Here is a tiny trained network, its code and every weight. The questions are about switching its units off for an input and a target symbol, where a switched-off unit gives its printed mean instead of its output.

import numpy as np


def w(rows, s, z=0):
    codes = np.array(rows[::2]) - 128.0
    scale = np.full(codes.shape[1], s)
    scale[-1] = z or s
    return codes * scale


def f(y):
    return np.maximum(y, 0)


def softmax(a):
    e = np.exp(a - a.max(-1, keepdims=True))
    return e / e.sum(-1, keepdims=True)


def log_softmax(a):
    a = a - a.max(-1, keepdims=True)
    return a - np.log(np.exp(a).sum(-1, keepdims=True))


def net(x, mask):
    ids = ['αδελξσω'.index(c) for c in x.split()]
    T = len(ids)
    res = E[ids] + P[:T]
    r = res
    for j in range(2):
        rows = slice(2 * j, 2 * j + 2)
        q, k, v = (r @ M[0][rows].T for M in (Q, K, V))
        z = softmax(np.where(np.tri(T) > 0, q @ k.T / 2**0.5, -1e9)) @ v
        o = O[0][rows]
        res = res + np.where(mask[j], z, o[:, -1]) @ o[:, :-1]
    y = f(res @ A[0][:, :-1].T + A[0][:, -1])
    res = res + np.where(mask[2:6], y, B[0][:, -1]) @ B[0][:, :-1]
    return log_softmax(res[-1] @ U[:, :-1].T + U[:, -1])


Q, K, V, O, A, B = {}, {}, {}, {}, {}, {}
E = w([
[202,138,66,103],'α',
[9,176,58,77],'δ',
[98,246,87,114],'ε',
[145,152,146,225],'λ',
[132,175,89,231],'ξ',
[65,107,147,156],'σ',
[107,22,125,157],'ω',
],0.015)
P = w([
[14,142,220,6],'0',
[54,99,45,210],'1',
[66,119,102,221],'2',
[76,112,65,145],'3',
[68,98,24,173],'4',
[99,115,1,196],'5',
[95,113,36,173],'6',
[101,142,33,162],'7',
[105,110,10,182],'8',
[105,152,39,193],'9',
[112,148,52,192],'10',
[93,76,45,175],'11',
],0.0067)
Q[0] = w([
[176,160,121,17],'h1',
[143,104,113,224],'h1',
[99,89,150,247],'h2',
[108,99,93,254],'h2',
],0.018)
K[0] = w([
[179,80,7,187],'h1',
[164,131,215,79],'h1',
[124,118,242,43],'h2',
[182,151,237,64],'h2',
],0.017)
V[0] = w([
[113,115,254,176],'h1',
[117,197,101,155],'h1',
[57,117,13,110],'h2',
[129,103,103,183],'h2',
],0.029)
O[0] = w([
[116,20,77,71,141],'h1',
[208,119,177,156,141],'h1',
[101,252,131,102,250],'h2',
[80,89,202,145,109],'h2',
],0.018,0.013)
A[0] = w([
[245,77,152,156,182],'n1',
[30,82,143,185,7],'n2',
[161,52,85,148,37],'n3',
[191,181,218,2,4],'n4',
],0.012,0.0041)
B[0] = w([
[113,179,143,249,195],'n1',
[171,187,20,235,188],'n2',
[123,107,173,14,242],'n3',
[148,12,72,100,251],'n4',
],0.013,0.03)
U = w([
[119,141,149,155,111],'α',
[63,154,161,50,62],'δ',
[129,150,141,87,40],'ε',
[3,109,200,215,198],'λ',
[55,56,171,158,129],'ξ',
[21,118,117,160,85],'σ',
[13,212,201,92,254],'ω',
],0.0047,0.0075)

Each question gives the input, a string of symbols that net reads in full, and the target symbol t.
The units are the heads (2 rows each of Q, K, V and O) and the neurons (one row each of A and B). Each row of codes is followed by its name. A weight is (code - 128) times the scale printed after its matrix; where a second scale follows, it is the last column's (O, A, B and U).
mask holds one flag per unit, heads first, then neurons. A switched-off unit (its flag False) gives its mean, the last column of its rows in O or B, instead of its output. The means were averaged over made-up inputs and are rounded, as every weight is.
A unit's drop is (log p(t) with every unit on - log p(t) with that unit switched off) / (log p(t) with every unit on - log p(t) with every unit switched off).
The circuit of an input: a set's keep is (log p(t) with only the set's units on - log p(t) with every unit switched off) / (log p(t) with every unit on - log p(t) with every unit switched off). Starting from all 6 units, units are removed one at a time, each time the one whose removal leaves the highest keep (on an exact tie, the one counted first), for as long as the keep stays at least 0.8.
units of the circuit, in order: the units of the circuit, biggest drop first
most important unit: the unit with the biggest drop
k most important neurons: the k neurons with the biggest drops, biggest first
drop when u is switched off: that unit's drop, to one decimal
input ω ω λ σ, target σ: units of the circuit, in order	h1, n2
input ω α ξ ω ω δ ω α, target ω: units of the circuit, in order	h2
input ξ λ ξ ω λ ε δ ω, target λ: units of the circuit, in order	n1, h1, n4, h2
input λ ε α δ, target ε: units of the circuit, in order	n4, h1, h2
input ω α λ α λ λ α, target λ: units of the circuit, in order	h2, n3
input ω ω α, target ω: units of the circuit, in order	n4, h1
input ε ε ε ε ω λ σ ω λ λ α σ, target α: units of the circuit, in order	h1, n3
input λ ω α, target λ: 2 most important neurons	n4, n1
input ξ ω ε ω α ω σ, target λ: units of the circuit, in order	h1, h2, n3, n1
input δ λ λ ξ ω α α α ε ξ, target ε: units of the circuit, in order	n4, h2, h1
input λ λ λ ε, target λ: units of the circuit, in order	h2, n3
input ξ ε ω ω ω ω ξ, target λ: 2 most important neurons	n1, n4
input δ λ ω λ α ω, target ε: 2 most important neurons	n4, n1
input ε λ λ ω ω ξ, target α: 2 most important neurons	n3, n1
input α λ ξ ξ ω ξ ξ λ ε, target ξ: 2 most important neurons	n4, n1
input λ ω ω ω α ξ α ω λ σ, target ξ: most important unit	h2
input α λ ω α ω ω ω ω δ, target ω: 2 most important neurons	n2, n1
input ω σ ω ξ λ ω λ ω, target σ: 2 most important neurons	n2, n3
input λ λ ω ξ α ω ω α ω ξ, target ξ: drop when h1 is switched off	0.9
input λ λ ω ω ε ω α λ, target ξ: drop when h1 is switched off	1.1
input σ ξ λ λ ω ω σ, target δ: drop when n4 is switched off	0.2
